Here is a tiny trained network, its code and every weight. The questions are about switching its units off for an input and a target symbol, where a switched-off unit gives its printed mean instead of its output.

import numpy as np


def w(rows, s, z=0):
    codes = np.array(rows[::2]) - 128.0
    scale = np.full(codes.shape[1], s)
    scale[-1] = z or s
    return codes * scale


def f(y):
    return y / 2 * (1 + np.tanh(0.7978845608 * (y + 0.044715 * y**3)))


def softmax(a):
    e = np.exp(a - a.max(-1, keepdims=True))
    return e / e.sum(-1, keepdims=True)


def log_softmax(a):
    a = a - a.max(-1, keepdims=True)
    return a - np.log(np.exp(a).sum(-1, keepdims=True))


def net(x, mask):
    ids = ['γδλμξστφψω'.index(c) for c in x.split()]
    T = len(ids)
    res = E[ids] + P[:T]
    u = 0
    for l in range(2):
        q, k, v = (res @ M[l].T for M in (Q, K, V))
        z = softmax(np.where(np.tri(T) > 0, q @ k.T / 3**0.5, -1e9)) @ v
        res = res + np.where(mask[u], z, O[l][:, -1]) @ O[l][:, :-1]
        u += 1
        y = f(res @ A[l][:, :-1].T + A[l][:, -1])
        res = res + np.where(mask[u : u + 8], y, B[l][:, -1]) @ B[l][:, :-1]
        u += 8
    return log_softmax(res[-1] @ U[:, :-1].T + U[:, -1])


Q, K, V, O, A, B = {}, {}, {}, {}, {}, {}
E = w([
[129,135,18,63,233,70],'γ',
[173,93,89,191,247,104],'δ',
[39,133,141,43,152,172],'λ',
[40,76,105,114,2,84],'μ',
[223,161,57,236,117,125],'ξ',
[167,181,68,33,76,22],'σ',
[247,108,241,153,60,180],'τ',
[154,133,8,205,6,140],'φ',
[227,208,155,125,178,9],'ψ',
[42,41,197,204,152,141],'ω',
],0.005)
P = w([
[157,178,163,113,136,254],'0',
[140,166,147,121,132,210],'1',
[142,128,144,116,135,168],'2',
[127,117,139,117,132,127],'3',
[115,109,125,127,134,92],'4',
[102,98,116,131,133,58],'5',
[92,97,104,138,135,26],'6',
],0.0051)
Q[0] = w([
[89,62,175,229,105,154],'L0H1',
[75,119,131,84,3,141],'L0H1',
[196,172,101,197,65,103],'L0H1',
],0.034)
K[0] = w([
[115,49,187,212,108,168],'L0H1',
[69,133,130,78,3,145],'L0H1',
[220,147,98,178,60,93],'L0H1',
],0.031)
V[0] = w([
[99,135,144,83,107,169],'L0H1',
[191,217,167,193,139,226],'L0H1',
[134,74,81,203,146,1],'L0H1',
],0.006)
O[0] = w([
[87,130,150,106,94,72,195],'L0H1',
[165,34,47,159,179,49,117],'L0H1',
[186,179,105,167,166,253,1],'L0H1',
],0.0045,0.002)
A[0] = w([
[152,182,172,182,82,216,188],'L0N1',
[126,158,157,149,139,105,88],'L0N2',
[146,129,172,90,88,189,193],'L0N3',
[189,188,174,88,131,206,251],'L0N4',
[125,175,96,109,74,187,213],'L0N5',
[112,137,96,159,140,72,229],'L0N6',
[181,153,89,170,119,216,129],'L0N7',
[111,161,161,109,187,253,184],'L0N8',
],0.017,0.0025)
B[0] = w([
[157,57,183,196,133,249,132],'L0N1',
[139,109,125,148,145,92,95],'L0N2',
[94,166,165,169,86,170,213],'L0N3',
[156,243,181,196,146,192,179],'L0N4',
[106,129,123,93,45,174,229],'L0N5',
[135,123,83,67,111,54,254],'L0N6',
[158,96,175,50,199,145,151],'L0N7',
[59,168,39,183,167,197,175],'L0N8',
],0.016,0.0017)
Q[1] = w([
[5,31,66,131,151,178],'L1H1',
[143,11,254,99,109,134],'L1H1',
[103,161,117,113,8,163],'L1H1',
],0.016)
K[1] = w([
[21,6,86,155,138,126],'L1H1',
[174,6,232,130,100,140],'L1H1',
[93,151,99,118,21,189],'L1H1',
],0.016)
V[1] = w([
[107,119,100,22,86,2],'L1H1',
[140,115,85,56,96,63],'L1H1',
[77,156,185,77,153,101],'L1H1',
],0.0065)
O[1] = w([
[156,254,149,196,64,231,1],'L1H1',
[149,188,170,171,98,220,28],'L1H1',
[102,186,116,100,97,133,200],'L1H1',
],0.0039,0.0018)
A[1] = w([
[192,192,113,68,143,235,191],'L1N1',
[129,81,72,140,212,117,147],'L1N2',
[91,172,56,252,132,224,157],'L1N3',
[142,203,133,175,222,87,181],'L1N4',
[45,178,157,144,111,146,182],'L1N5',
[224,121,156,148,184,126,174],'L1N6',
[134,157,226,200,150,180,253],'L1N7',
[153,104,160,183,67,193,127],'L1N8',
],0.012,0.0027)
B[1] = w([
[150,150,255,153,179,111,204],'L1N1',
[49,130,197,158,93,63,191],'L1N2',
[74,91,136,214,189,198,202],'L1N3',
[139,127,162,71,29,213,153],'L1N4',
[71,186,96,86,114,103,253],'L1N5',
[88,167,82,80,203,189,164],'L1N6',
[181,156,80,250,159,183,154],'L1N7',
[119,69,146,175,65,177,162],'L1N8',
],0.014,0.0063)
U = w([
[89,146,183,185,158,221,213],'γ',
[109,136,151,1,71,42,253],'δ',
[80,208,13,102,156,99,165],'λ',
[130,90,97,138,31,148,73],'μ',
[147,114,137,94,223,132,13],'ξ',
[174,222,161,185,102,61,115],'σ',
[193,96,67,181,179,145,140],'τ',
[179,53,160,112,141,155,78],'φ',
[174,161,102,80,131,193,23],'ψ',
[116,59,140,184,160,65,39],'ω',
],0.0038,0.0029)

Each question gives the input, a string of symbols that net reads in full, and the target symbol t.
The units are the heads (3 rows each of Q, K, V and O) and the neurons (one row each of A and B). Each row of codes is followed by its name. A weight is (code - 128) times the scale printed after its matrix; where a second scale follows, it is the last column's (O, A, B and U).
mask holds one flag per unit, layer by layer, with each layer's heads first. A switched-off unit (its flag False) gives its mean, the last column of its rows in O or B, instead of its output. The means were averaged over made-up inputs and are rounded, as every weight is.
A unit's drop is (log p(t) with every unit on - log p(t) with that unit switched off) / (log p(t) with every unit on - log p(t) with every unit switched off).
The circuit of an input: a set's keep is (log p(t) with only the set's units on - log p(t) with every unit switched off) / (log p(t) with every unit on - log p(t) with every unit switched off). Starting from the 12 units with the biggest drops (on a tie, the unit counted first), units are removed one at a time, each time the one whose removal leaves the highest keep (on an exact tie, the one counted first), for as long as the keep stays at least 0.8.
circuit, biggest first: the units of the circuit, biggest drop first
k most important neurons: the k neurons with the biggest drops, biggest first
top k neurons in layer l: the k neurons of layer l with the biggest drops, biggest first
drop of u: that unit's drop, to one decimal
input ξ μ μ λ λ φ σ, target γ: circuit, biggest first => L0H1, L0N4, L1N1
input γ ξ λ, target λ: circuit, biggest first => L1N5, L0N8
input λ ω γ ω, target δ: top 2 neurons in layer 0 => L0N1, L0N8
input μ δ μ λ, target λ: circuit, biggest first => L1N5, L0N1, L0N8, L0N7
input σ μ λ σ γ, target γ: circuit, biggest first => L0H1, L0N8, L1N3
input λ λ ω λ ω ω γ, target γ: circuit, biggest first => L0H1, L1N3, L0N8
input δ μ ψ λ σ, target σ: 4 most important neurons => L0N4, L0N8, L1N1, L1N6
input μ λ δ, target δ: top 4 neurons in layer 1 => L1N2, L1N4, L1N3, L1N7
input γ λ ξ σ σ δ ξ, target δ: top 4 neurons in layer 0 => L0N7, L0N1, L0N4, L0N6
input λ ω λ, target δ: top 2 neurons in layer 1 => L1N3, L1N7
input ψ δ λ σ τ ω, target ω: 4 most important neurons => L0N1, L1N2, L0N8, L0N4
input λ σ ξ ψ τ, target τ: 2 most important neurons => L1N7, L0N1
input λ δ ω λ λ μ δ, target δ: top 2 neurons in layer 0 => L0N8, L0N5
input ξ σ ξ σ ξ, target δ: 2 most important neurons => L1N2, L0N7
input ω σ μ, target μ: drop of L1H1 => 0.5
input λ ψ ω, target ω: drop of L1H1 => 2.0
input ξ λ μ, target μ: drop of L1N6 => 0.1
